Each row is followed by its class.
-9,-15,-38,0,1,17,-9,11,-7,-15,-4,9,-6,6,17,12,-9,-13,2,31,2,15,9,18,-19,11,12,-17,33,1,19,5,3,0,-13,6,-9,12
Z996
-8,8,-28,0,8,16,8,3,-26,-22,-20,-9,-1,6,22,-4,7,-9,19,-4,-11,11,-19,-3,4,20,6,-13,31,-7,15,0,-1,19,-9,-13,-19,8
Z959
-3,17,-1,26,4,-4,18,21,-4,-11,1,4,4,-5,1,8,10,-31,-19,18,-9,-21,4,8,9,-4,-9,-9,24,-25,-8,22,23,-4,33,-8,10,-8
Z680
-8,-6,-57,7,4,36,-28,-14,4,25,-4,-8,-23,-17,19,5,-15,0,-8,23,-4,27,-22,23,-11,4,7,-11,8,-5,27,8,-8,4,8,2,1,22
Z959
2,-8,-39,4,15,18,-7,-12,-4,-23,18,-14,-19,-14,30,6,0,-2,8,-37,11,22,10,-9,-20,11,15,-19,54,9,39,-1,1,11,-7,-16,15,27
Z680
12,5,-21,-5,-11,-18,-6,-24,17,-5,-5,1,-11,9,0,28,0,4,-9,-7,10,16,-17,9,10,-7,0,-10,11,12,24,-30,-36,1,-22,-32,-15,3
Z675
-18,31,-38,16,10,24,25,9,5,-17,-22,1,-10,33,5,-55,-9,-27,-20,-22,-1,20,-49,11,-5,-1,-18,-22,47,-20,9,-23,22,59,16,-24,-8,28
Z874
-6,23,15,1,-9,-5,20,13,-40,-2,-8,-1,-2,8,44,-21,-14,23,-14,29,-11,-14,-8,-6,0,11,0,18,-5,-40,33,-22,28,4,38,24,2,7
Z758
9,21,-11,21,-15,-27,16,-20,-10,24,-7,1,-13,1,-1,-18,-8,8,-11,-19,25,-10,-1,-31,4,9,-13,25,25,-2,-16,16,23,12,-17,-10,-26,25
Z823
-7,2,-21,-10,0,-7,-20,0,3,-1,3,-4,-15,-2,2,12,1,6,5,11,-2,5,-6,10,-7,-5,6,-4,-5,14,17,-19,-27,4,-12,-5,0,11
Z823
-10,-10,-43,-10,-13,-3,7,-6,-10,3,7,-6,8,1,9,72,-4,30,-27,-1,6,8,-2,63,11,7,16,-2,24,7,54,-57,-4,-16,1,11,3,-15
Z758
12,8,-62,2,-30,20,-20,2,3,10,17,13,-14,-31,38,40,-3,2,-18,37,-34,35,2,10,-11,-5,-4,-18,-13,-27,-5,2,4,-28,11,1,-8,3
Z321
-17,32,-44,-9,-15,-13,-4,-5,-2,8,1,5,-18,-10,19,13,13,5,10,18,5,20,4,31,-16,-16,18,-26,-13,-31,44,-27,-14,2,-13,-21,3,35
Z675
4,7,8,2,-5,-4,7,6,-4,2,-11,0,-26,7,9,-24,-11,15,-23,8,5,-8,14,-5,-8,-4,10,-3,1,-10,13,-6,29,-5,25,-41,10,22
Z874
6,6,12,24,3,42,16,-29,47,-21,23,39,3,-27,-34,1,4,-57,14,25,-29,-17,25,-23,-36,77,-40,7,43,-32,-10,-6,58,7,11,27,-6,17
Z959
9,10,8,13,-23,-36,2,10,-9,-17,-14,9,-13,11,21,-15,-11,-6,-22,24,14,-31,-7,-3,-3,-4,7,-7,-8,-25,20,1,22,13,8,-20,9,12
Z758
-26,13,-5,-19,-8,-8,12,7,-33,-4,-26,-5,-16,3,30,14,-12,-8,2,15,7,-12,-13,5,0,14,0,22,10,-38,33,33,22,4,3,-18,-13,17
Z959
-31,20,15,11,6,-24,-10,20,-14,26,-28,-1,2,-6,13,-13,-3,-26,-11,8,5,9,3,-25,6,-6,-6,-12,-5,-18,-5,25,14,23,3,-41,-11,20
Z675
-25,26,-2,0,-4,1,7,10,-39,-11,-31,8,-13,9,16,27,-6,-14,-9,13,-14,-26,-20,7,16,12,0,-15,3,-12,37,2,-39,-11,19,-25,-16,10
Z680
-25,-34,-5,-35,14,-9,-41,3,-20,6,-32,-15,-5,4,-10,19,-27,28,-22,33,-3,26,-11,28,6,12,-9,4,-29,33,57,-14,-12,-6,36,48,-3,-24
Z758
4,24,-13,-5,-24,-29,12,-7,-23,49,7,8,-2,-20,-5,-18,8,-14,-16,5,-17,-46,14,-26,10,-2,7,20,6,-29,9,40,15,10,8,-35,7,37
Z823
-1,-9,-50,3,-17,9,-6,-28,-1,-22,3,16,11,-2,39,36,-17,4,25,14,-7,61,9,73,13,4,26,-40,-33,-16,19,-5,31,14,-35,30,-34,24
Z996
-17,19,14,12,-19,-10,8,15,-17,2,-20,11,0,3,-7,10,-7,-1,-19,4,-11,-10,5,1,15,-11,-20,-1,1,-15,-4,-1,22,-4,24,-41,8,5
Z680
6,20,-3,16,1,22,41,43,-7,52,8,8,-23,2,12,19,-5,14,23,-15,-21,-50,-28,14,-31,-18,7,44,31,-30,-28,-40,22,4,27,-66,-27,33
Z874
-10,1,-14,5,11,15,-3,17,1,-3,0,-16,-16,9,38,9,-13,-5,0,9,0,8,-21,4,-11,-9,28,-7,11,-8,17,6,-21,14,-4,-24,-3,12
Z874
14,-5,-32,17,-3,5,9,3,2,-13,-4,0,-8,22,17,-17,-36,-16,-33,-16,14,-17,-4,-9,-13,7,-1,10,65,11,28,27,1,-7,9,37,23,22
Z823
15,-4,-14,-13,-10,-15,-2,23,3,11,-35,-3,-18,11,7,-20,-20,-12,-12,18,30,4,11,-10,4,-5,5,-30,19,-35,11,14,15,-20,-10,-18,7,10
Z959
-38,-11,-41,24,23,16,-32,-15,24,21,5,-29,17,-3,16,31,32,-14,-69,30,-9,17,4,36,-30,36,-8,7,34,52,10,-12,-2,-32,22,104,0,-10
Z996
-11,-10,-70,41,14,13,-22,19,-42,35,-6,-9,-23,-12,-26,1,-17,65,20,20,-11,-5,-29,77,-6,-27,41,17,24,-8,61,-26,-44,27,16,-26,51,14
Z447
-13,-2,-13,5,3,2,-11,-2,6,-23,-11,-2,-18,9,17,28,-3,-15,-7,17,-4,13,-12,10,-9,14,-5,-16,14,5,13,-14,-16,-6,-3,5,-12,11
Z680
-4,-10,-31,-11,14,6,-30,-1,-3,-7,-2,-6,-25,3,15,19,1,10,-17,9,-18,14,-6,1,-8,-7,7,-6,7,18,39,-6,-31,-24,17,-8,13,-5
Z959
-17,-21,-3,-34,17,28,-16,-27,21,-1,7,6,-15,17,6,-25,-1,-25,-15,-11,33,1,-34,-26,5,-12,-7,19,13,-8,9,-2,-24,18,-53,-29,-20,-3
Z823
-5,44,-20,-27,-2,-12,2,4,-2,-2,-7,-18,-16,-13,5,-13,-11,-23,14,3,-12,12,-20,38,-10,-10,-6,-2,9,8,22,10,2,-7,33,5,-34,46
Z321
-6,1,-36,-1,-5,23,-11,11,-18,-9,-19,7,-17,2,20,31,-19,22,-9,3,10,0,10,27,-18,21,11,-29,18,20,52,-31,-27,-31,15,16,4,9
Z996
0,-6,-51,-28,-10,-10,-7,-2,-42,12,7,-2,2,-19,49,8,-22,-6,-7,13,-33,28,25,14,-1,17,21,-6,23,-8,41,37,9,-19,16,23,1,26
Z321
-28,-20,-9,39,6,38,-13,-11,-30,-37,-11,32,-18,15,30,20,-17,28,3,10,13,1,-16,35,-12,-6,6,26,-17,-7,4,22,1,-21,-35,7,-20,-2
Z996
-35,15,-20,65,7,0,18,28,-6,16,-14,0,21,3,8,27,4,20,-11,-83,-18,28,-50,43,34,-14,-18,-11,-20,-65,-44,-19,41,71,-12,-10,34,8
Z447
-16,18,-6,36,-15,-5,5,8,-50,-5,-26,-6,-12,-4,30,-21,3,14,-25,64,26,-15,6,-9,4,-16,18,22,14,-35,15,54,13,-13,-1,-39,3,3
Z675
-1,18,-15,13,-25,18,11,7,-10,-24,0,-13,-17,-1,15,5,-3,-6,-17,49,7,-6,-13,-13,-7,2,5,-5,35,4,2,-2,10,9,15,-46,-15,15
Z758
4,-3,-51,-24,17,-3,-1,4,-15,19,-23,-21,-20,-6,-27,12,13,18,-2,2,-26,16,-13,36,21,14,11,-26,29,-25,46,-38,-17,0,11,-22,15,27
Z959
-37,26,30,6,12,-13,5,22,-30,16,6,-7,-3,28,-13,-64,-3,-18,-21,114,-4,-35,33,-31,-24,-35,25,62,41,13,30,53,-14,-38,46,13,2,-8
Z447
8,38,50,14,17,-46,20,-15,6,-75,-35,-19,-8,11,-54,-51,18,2,-15,-37,47,-13,-4,20,23,24,-32,-8,28,13,-7,-9,5,-24,-8,17,1,-6
Z321
13,14,8,15,-3,-22,26,32,-5,16,-21,6,4,15,14,17,-12,5,-3,0,-1,-4,23,-9,-4,7,2,-3,6,-26,-18,11,21,-46,5,36,-31,-11
Z874
-2,9,3,13,-40,-7,10,-14,8,-8,-10,8,-25,13,7,23,-18,10,-31,45,6,-27,-5,-23,-29,9,-12,56,14,-33,33,4,43,11,7,-15,-1,32
Z996
-5,0,7,-18,2,5,-11,21,-5,-8,-11,-11,-18,1,18,-10,-11,-13,-2,33,-34,-9,-8,-15,-20,8,9,4,-4,-19,27,23,-5,9,28,-16,11,22
Z874
-15,-27,31,-38,18,-9,-41,-36,-16,1,43,-17,-27,-28,37,-11,30,12,9,30,5,14,20,-30,6,-4,30,4,-23,26,1,-3,-31,12,-24,-86,12,0
Z680
-3,8,-59,8,-13,5,15,-10,-10,22,10,6,-21,3,12,19,4,9,-7,5,-16,-8,-19,30,-7,6,21,-1,15,-10,23,-27,-10,27,17,-15,6,30
Z447
-2,13,5,12,-14,-39,11,3,-12,8,-24,0,3,14,11,-3,-21,-29,-13,19,-23,-2,8,-13,11,23,-4,3,40,-10,-1,26,24,2,4,-14,-12,35
Z959
-9,6,-45,-2,7,-12,-22,12,-9,0,4,-9,-4,-20,9,16,5,-5,11,2,-19,14,7,12,-12,-4,11,-7,14,-6,33,15,-2,6,-6,11,2,22
Z823
-11,25,3,16,1,-3,13,17,-16,2,-4,1,2,-2,23,-16,-6,-9,7,27,18,-11,15,-10,-17,10,7,8,32,-33,22,9,24,8,-3,6,-8,15
Z996
12,20,7,4,-19,-6,14,1,-18,-16,-16,-10,7,-13,3,-19,11,-13,-4,34,0,-11,7,-5,17,15,10,-5,21,-34,-11,17,9,-20,-21,-21,-12,10
Z321
-22,13,-3,-38,26,-19,-20,27,-28,7,5,-40,3,-6,23,-22,8,-10,-1,2,-35,16,7,-17,-15,5,9,-13,26,42,28,14,-30,-16,39,34,2,20
Z758
-17,8,-44,-10,-10,12,3,7,-37,22,-27,-12,14,-11,23,-5,12,-12,-13,25,0,-4,-2,9,5,13,5,9,40,-31,30,25,29,-4,0,-11,-19,-4
Z959
-7,-5,6,-1,-3,-42,-2,32,-27,-17,-19,7,-26,15,0,30,-5,8,-40,13,-3,-40,-20,21,19,-21,-18,39,24,-19,-3,21,-5,-24,5,-56,11,-7
Z823
-54,-8,1,-15,-4,42,-2,3,-13,23,-6,14,5,6,8,-7,-6,-15,-5,-18,1,-25,3,19,-33,17,1,20,14,35,-2,-8,6,-6,8,-4,-2,20
Z447
-7,23,-18,6,-4,-14,-11,2,-10,16,12,0,3,-25,20,-5,2,-19,-11,21,-15,-10,14,-22,-12,0,-6,26,14,-21,25,43,29,5,19,12,-8,11
Z823
-6,29,1,24,-10,7,11,-1,-9,6,12,10,-10,-10,37,-13,-5,-19,-23,0,-3,-16,-3,-16,-11,1,-4,18,23,-27,-18,24,14,-19,1,-16,-5,25
Z321
24,47,-73,-57,-22,42,59,25,-21,49,-2,18,-57,13,58,-30,-9,-34,11,64,26,-10,-4,-54,-30,-2,13,-34,3,-49,12,9,8,-12,68,9,-80,25
Z447
3,14,2,16,-19,-2,5,19,-28,-6,-15,3,4,15,33,-32,-2,-5,-20,23,-14,-22,-24,-15,2,-21,0,12,9,-16,-9,5,27,11,14,-34,-18,6
Z758
6,18,0,29,-26,-4,9,5,-14,-19,-23,6,-23,5,17,2,-15,5,-6,19,12,-35,-4,-1,-19,17,6,21,37,-14,15,6,15,-8,5,-34,-13,26
Z447
-13,17,-56,11,7,6,-23,1,-20,18,9,-11,-5,-14,24,5,-5,9,-5,19,-8,27,-1,11,3,-9,18,-18,12,10,35,4,-36,2,3,14,3,7
Z823
10,-22,-27,-11,14,8,-23,13,0,-14,-3,-6,-35,-28,-4,-13,-13,-13,27,46,6,-16,-17,46,-36,9,16,5,27,-40,44,21,20,6,0,-3,0,42
Z758
20,-6,2,-10,-5,-34,-20,50,-14,-6,-26,-14,-8,-1,17,-1,3,-8,-8,59,-27,-20,-13,-4,-5,-30,1,22,31,-41,17,19,-4,-13,14,-56,8,-1
Z675
5,7,-15,17,-5,-6,27,0,-8,13,-14,5,4,18,-1,-29,-11,-9,-8,4,0,-2,13,-4,9,3,10,-8,19,-27,5,14,34,3,3,17,13,21
Z959
-24,36,-10,3,-17,-15,24,7,17,39,0,30,-16,0,-11,65,-20,-10,-20,37,16,-16,22,-11,-16,37,-20,2,11,-47,44,-33,-8,-24,18,33,6,-13
Z959
-2,-9,-52,3,10,-1,-9,-2,-12,13,-10,-10,-9,-9,-1,1,8,5,4,9,-8,31,2,3,9,15,17,-24,36,-34,27,-7,-2,16,-28,-19,13,17
Z959
-7,-9,-15,10,4,-8,-28,-9,18,-7,2,-17,11,12,48,-23,-12,-22,-13,0,-2,32,-22,0,-19,0,6,-7,10,16,7,2,13,24,-17,46,-15,18
Z758
7,-15,16,-14,37,23,4,26,-33,-21,8,-10,11,-11,-15,7,9,28,24,38,14,3,4,21,28,-22,14,14,20,-2,19,-21,2,-23,12,-26,-33,-67
Z758
33,11,-40,19,35,10,7,6,18,42,21,5,-13,-20,-15,7,-15,-11,-21,-1,-8,14,0,-9,16,4,-8,-23,40,-36,28,2,0,7,45,17,1,3
Z996
3,53,2,27,3,27,-5,-9,-19,2,16,-20,-37,-48,8,-4,-1,29,2,64,8,-28,-26,45,-3,-15,9,46,17,-36,33,42,-23,-37,32,-55,-14,4
Z874
12,0,7,24,-1,2,24,19,-6,-12,-24,-6,25,25,-12,-23,-3,-2,-1,-16,-2,-16,-20,-24,8,-11,3,9,25,-25,10,-18,37,32,-6,5,-10,-4
Z758
-28,8,-38,7,-1,22,-10,20,-29,15,-18,-5,-2,-8,50,4,6,2,-3,29,-22,20,-7,28,-18,2,10,-19,-10,-9,8,-14,7,2,21,6,-4,25
Z675
